Here is a tiny trained network, its code and every weight. The questions are about switching its units off for an input and a class, where a switched-off unit gives its printed mean instead of its output.

import numpy as np


def w(rows, s, z=0):
    codes = np.array(rows[::2]) - 128.0
    scale = np.full(codes.shape[1], s)
    scale[-1] = z or s
    return codes * scale


def f(y):
    return np.maximum(y, 0)


def log_softmax(a):
    a = a - a.max(-1, keepdims=True)
    return a - np.log(np.exp(a).sum(-1, keepdims=True))


def net(x, mask):
    res = np.array(x, float).reshape(1, 6) / 4 @ E
    y = f(res @ A[0][:, :-1].T + A[0][:, -1])
    res = res + np.where(mask, y, B[0][:, -1]) @ B[0][:, :-1]
    return log_softmax(res[-1] @ U[:, :-1].T + U[:, -1])


A, B = {}, {}
E = w([
[171,86,163,116,9,142,86,200,226,118],'x0',
[75,246,136,99,151,110,164,169,185,57],'x1',
[103,105,45,146,166,147,213,184,73,174],'x2',
[182,171,130,234,60,93,128,151,115,93],'x3',
[200,154,15,124,154,178,142,136,112,62],'x4',
[104,131,133,83,76,254,139,52,124,39],'x5',
],0.0095)
A[0] = w([
[111,143,113,169,92,113,116,128,129,131,45],'N0',
[190,182,148,211,62,70,113,139,122,134,127],'N1',
[119,183,127,117,172,62,136,124,126,192,42],'N2',
[106,212,103,46,196,141,168,126,166,109,243],'N3',
[192,120,173,205,73,107,95,164,172,101,55],'N4',
[138,157,144,203,128,65,69,159,183,85,24],'N5',
[149,143,153,179,97,111,109,155,171,126,7],'N6',
[155,55,116,85,144,127,90,154,144,184,45],'N7',
[125,153,113,140,86,87,99,133,149,142,2],'N8',
[74,79,186,122,90,119,91,90,128,91,117],'N9',
[86,95,186,53,122,188,133,91,173,96,151],'N10',
[112,98,120,169,114,130,97,147,97,71,22],'N11',
[106,154,142,101,174,90,132,152,140,156,26],'N12',
[127,109,151,131,99,115,119,97,130,117,16],'N13',
[88,103,163,96,126,150,83,39,147,117,45],'N14',
[108,105,61,152,160,151,133,92,86,71,66],'N15',
[115,110,127,178,139,29,172,121,102,179,72],'N16',
[204,41,136,117,95,137,94,144,171,161,77],'N17',
[119,92,150,178,152,122,133,76,96,129,99],'N18',
[153,127,118,199,113,88,163,115,50,193,86],'N19',
[140,118,143,115,113,148,82,84,127,162,121],'N20',
[92,151,125,179,200,26,134,150,102,205,107],'N21',
[144,105,107,188,158,138,135,122,62,158,183],'N22',
[171,48,75,121,126,154,31,157,164,142,73],'N23',
[95,160,135,54,163,79,104,136,146,132,40],'N24',
[170,36,80,129,165,191,141,130,65,162,3],'N25',
[134,126,231,103,140,174,66,71,132,112,47],'N26',
[131,134,74,191,162,147,162,96,50,177,118],'N27',
[139,162,171,104,121,161,102,73,100,103,62],'N28',
[127,125,144,126,113,139,78,129,126,144,128],'N29',
[124,147,125,123,115,126,117,107,123,145,56],'N30',
[100,140,117,150,203,93,121,156,100,202,75],'N31',
[104,147,134,169,137,79,170,120,130,142,81],'N32',
[175,249,102,132,156,164,161,113,136,48,49],'N33',
[86,109,166,129,100,166,177,207,165,168,51],'N34',
],0.012,0.004)
B[0] = w([
[145,134,141,100,115,151,102,140,133,107,150],'N0',
[222,173,195,161,139,177,27,149,153,104,233],'N1',
[66,112,133,113,147,111,73,142,73,153,184],'N2',
[54,184,93,103,118,93,137,148,115,96,248],'N3',
[236,206,192,119,123,126,81,181,162,114,231],'N4',
[126,206,143,129,147,122,52,131,153,114,203],'N5',
[143,189,162,146,116,113,117,135,157,121,180],'N6',
[120,55,135,114,154,116,177,176,127,159,187],'N7',
[150,165,149,132,132,98,118,151,110,121,155],'N8',
[133,146,159,136,83,109,121,84,152,146,212],'N9',
[97,122,161,176,58,49,193,91,98,101,253],'N10',
[154,171,123,97,111,105,140,153,131,124,149],'N11',
[60,147,131,105,135,101,113,130,84,163,168],'N12',
[159,118,150,147,137,71,137,131,126,118,152],'N13',
[113,109,144,154,95,62,139,41,70,141,206],'N14',
[164,146,77,88,81,145,141,133,79,117,190],'N15',
[103,41,175,146,220,169,69,111,191,117,200],'N16',
[146,97,139,175,152,35,211,202,210,174,218],'N17',
[139,114,117,164,133,156,134,85,135,144,166],'N18',
[171,69,163,192,176,212,109,92,163,107,208],'N19',
[181,96,127,154,109,70,100,102,125,172,176],'N20',
[59,41,162,78,194,159,38,106,114,144,232],'N21',
[194,71,110,115,161,193,128,56,133,125,202],'N22',
[159,109,86,121,186,30,182,173,151,169,202],'N23',
[88,178,150,96,103,35,112,166,130,137,181],'N24',
[203,122,92,59,68,171,156,148,96,161,213],'N25',
[153,122,167,166,104,3,118,55,53,141,219],'N26',
[184,112,99,96,113,213,132,82,119,125,214],'N27',
[121,145,114,152,116,80,120,74,76,116,183],'N28',
[154,133,129,155,130,95,142,133,127,142,163],'N29',
[125,127,146,122,145,127,135,122,115,121,131],'N30',
[109,44,161,63,151,165,87,120,85,156,199],'N31',
[85,98,153,118,168,137,115,131,82,85,165],'N32',
[60,179,43,234,222,124,149,138,139,22,234],'N33',
[71,144,153,118,40,215,164,163,182,137,185],'N34',
],0.0084,0.014)
U = w([
[146,225,182,154,134,123,69,169,173,147,49],'0',
[21,157,165,133,58,187,202,172,179,164,251],'1',
[96,73,139,125,196,169,81,109,129,183,37],'2',
[179,130,33,91,118,178,160,109,102,173,16],'3',
[100,150,153,151,100,72,146,53,116,166,232],'4',
[123,97,128,125,143,91,176,209,186,232,184],'5',
[54,210,30,156,174,122,151,133,129,63,201],'6',
[8,156,156,68,160,112,92,154,112,190,46],'7',
],0.011,0.0015)

Each question gives the input, the list of numbers given to net, and the class t.
The units are the neurons (one row each of A and B). Each row of codes is followed by its name. A weight is (code - 128) times the scale printed after its matrix; where a second scale follows, it is the last column's (A, B and U).
mask holds one flag per neuron, in row order. A switched-off neuron (its flag False) gives its mean, the last column of its row in B, instead of its output. The means were averaged over made-up inputs and are rounded, as every weight is.
A unit's drop is (log p(t) with every unit on - log p(t) with that unit switched off) / (log p(t) with every unit on - log p(t) with every unit switched off).
The circuit of an input: a set's keep is (log p(t) with only the set's units on - log p(t) with every unit switched off) / (log p(t) with every unit on - log p(t) with every unit switched off). Starting from the 12 units with the biggest drops (on a tie, the unit counted first), units are removed one at a time, each time the one whose removal leaves the highest keep (on an exact tie, the one counted first), for as long as the keep stays at least 0.8.
circuit, biggest first: the units of the circuit, biggest drop first
top k neurons: the k neurons with the biggest drops, biggest first
drop of u: that unit's drop, to one decimal
input [7,8,-7,-1,6,5], class 6: circuit, biggest first => N33
input [-3,3,8,-4,5,-3], class 2: top 2 neurons => N21, N31
input [8,-8,-1,-1,0,6], class 5: top 2 neurons => N17, N23
input [8,8,5,-1,1,8], class 6: top 2 neurons => N33, N3
input [1,-6,3,-1,-2,1], class 5: circuit, biggest first => N17, N7
input [6,-4,-2,-7,3,4], class 5: top 2 neurons => N17, N23
input [6,1,-3,-6,-3,-2], class 5: top 2 neurons => N17, N7
input [6,-8,5,7,-5,-2], class 0: top 4 neurons => N1, N4, N6, N19
input [-5,-1,-8,4,-5,-3], class 0: top 2 neurons => N1, N5
input [-4,-6,-6,0,4,1], class 3: top 2 neurons => N10, N25
input [0,-8,2,-5,2,-2], class 3: top 3 neurons => N25, N27, N22
input [-2,-7,-3,8,5,-8], class 2: top 4 neurons => N21, N16, N22, N19
input [-2,6,3,0,-6,-7], class 7: drop of N13 => 0.0
input [-4,0,-1,-5,3,8], class 6: drop of N3 => 0.9
input [5,-1,6,0,8,-3], class 3: circuit, biggest first => N25
input [0,-6,-1,-2,0,-3], class 5: drop of N17 => 0.7
input [8,-2,0,-1,-3,-2], class 5: drop of N23 => 0.1
